Below is a small trained network, with its code and all its weights. Each question gives an input and a class and asks what happens when units are switched off, that is, made to give their printed mean instead of their output.

import numpy as np


def w(rows, s, z=0):
    codes = np.array(rows[::2]) - 128.0
    scale = np.full(codes.shape[1], s)
    scale[-1] = z or s
    return codes * scale


def f(y):
    return np.maximum(y, 0)


def log_softmax(a):
    a = a - a.max(-1, keepdims=True)
    return a - np.log(np.exp(a).sum(-1, keepdims=True))


def net(x, mask):
    res = np.array(x, float).reshape(1, 4) / 4 @ E
    y = f(res @ A[0][:, :-1].T + A[0][:, -1])
    res = res + np.where(mask, y, B[0][:, -1]) @ B[0][:, :-1]
    return log_softmax(res[-1] @ U[:, :-1].T + U[:, -1])


A, B = {}, {}
E = w([
[35,46,230,177,126,131,57,1],'x0',
[90,69,110,23,56,15,172,65],'x1',
[163,35,212,61,205,239,218,127],'x2',
[65,194,181,26,240,63,62,155],'x3',
],0.0074)
A[0] = w([
[165,163,110,78,168,126,152,167,34],'neuron 0',
[107,139,175,250,202,213,20,99,144],'neuron 1',
[112,52,177,70,180,205,181,113,2],'neuron 2',
[77,8,206,119,185,185,140,81,90],'neuron 3',
[39,140,138,228,70,59,16,90,114],'neuron 4',
[41,126,191,79,226,86,22,102,82],'neuron 5',
[109,35,144,228,44,155,136,84,57],'neuron 6',
[70,26,155,54,50,46,126,42,81],'neuron 7',
],0.012,0.0028)
B[0] = w([
[108,95,146,97,90,168,156,78,176],'neuron 0',
[26,101,143,92,172,91,190,223,230],'neuron 1',
[172,168,108,198,164,52,34,149,213],'neuron 2',
[222,161,95,17,108,125,129,95,230],'neuron 3',
[251,163,103,58,148,93,84,109,233],'neuron 4',
[113,98,130,226,50,205,140,53,248],'neuron 5',
[101,110,140,206,63,197,130,48,205],'neuron 6',
[37,119,147,123,191,118,179,241,235],'neuron 7',
],0.014,0.017)
U = w([
[35,104,129,149,212,75,173,254,95],'0',
[228,192,82,106,167,54,17,104,58],'1',
[92,75,136,247,72,201,114,28,82],'2',
[166,117,105,58,140,161,155,123,254],'3',
],0.0089,0.0058)

Each question gives the input, the list of numbers given to net, and the class t.
The units are the neurons (one row each of A and B). Each row of codes is followed by its name. A weight is (code - 128) times the scale printed after its matrix; where a second scale follows, it is the last column's (A, B and U).
mask holds one flag per neuron, in row order. A switched-off neuron (its flag False) gives its mean, the last column of its row in B, instead of its output. The means were averaged over made-up inputs and are rounded, as every weight is.
A unit's drop is (log p(t) with every unit on - log p(t) with that unit switched off) / (log p(t) with every unit on - log p(t) with every unit switched off).
The circuit of an input: a set's keep is (log p(t) with only the set's units on - log p(t) with every unit switched off) / (log p(t) with every unit on - log p(t) with every unit switched off). Starting from all 8 units, units are removed one at a time, each time the one whose removal leaves the highest keep (on an exact tie, the one counted first), for as long as the keep stays at least 0.8.
units of the circuit, in order: the units of the circuit, biggest drop first
most important unit: the unit with the biggest drop
top k neurons: the k neurons with the biggest drops, biggest first
drop when u is switched off: that unit's drop, to one decimal
input [8,2,-2,-7], class 3: top 4 neurons -> neuron 4; neuron 5; neuron 3; neuron 7
input [4,8,5,1], class 0: most important unit -> neuron 7
input [6,-1,-6,-5], class 1: top 3 neurons -> neuron 4; neuron 5; neuron 0
input [-6,4,8,8], class 1: top 2 neurons -> neuron 2; neuron 6
input [8,-4,-5,5], class 3: units of the circuit, in order -> neuron 4; neuron 1; neuron 5; neuron 2
input [-3,2,4,-1], class 1: units of the circuit, in order -> neuron 5; neuron 1
input [8,-3,-5,-3], class 3: units of the circuit, in order -> neuron 4; neuron 1; neuron 2
input [6,5,0,-3], class 3: top 3 neurons -> neuron 3; neuron 1; neuron 4
input [8,-7,2,-5], class 3: top 3 neurons -> neuron 3; neuron 7; neuron 1
input [5,-4,-6,1], class 1: top 2 neurons -> neuron 4; neuron 7
input [8,3,-4,2], class 3: units of the circuit, in order -> neuron 4; neuron 7; neuron 2; neuron 5
input [-2,-2,-1,-4], class 2: top 3 neurons -> neuron 7; neuron 4; neuron 1
input [2,2,1,1], class 0: top 2 neurons -> neuron 4; neuron 6
input [2,6,-4,4], class 0: units of the circuit, in order -> neuron 7
input [8,8,1,6], class 0: top 3 neurons -> neuron 7; neuron 6; neuron 0
input [0,-1,-2,-1], class 1: top 3 neurons -> neuron 7; neuron 5; neuron 1
input [-1,-4,-2,-3], class 0: drop when neuron 0 is switched off -> 0.0
input [5,0,0,6], class 2: drop when neuron 5 is switched off -> 9.5
input [5,2,-3,5], class 2: drop when neuron 2 is switched off -> 0.5
input [4,0,6,8], class 2: units of the circuit, in order -> neuron 5
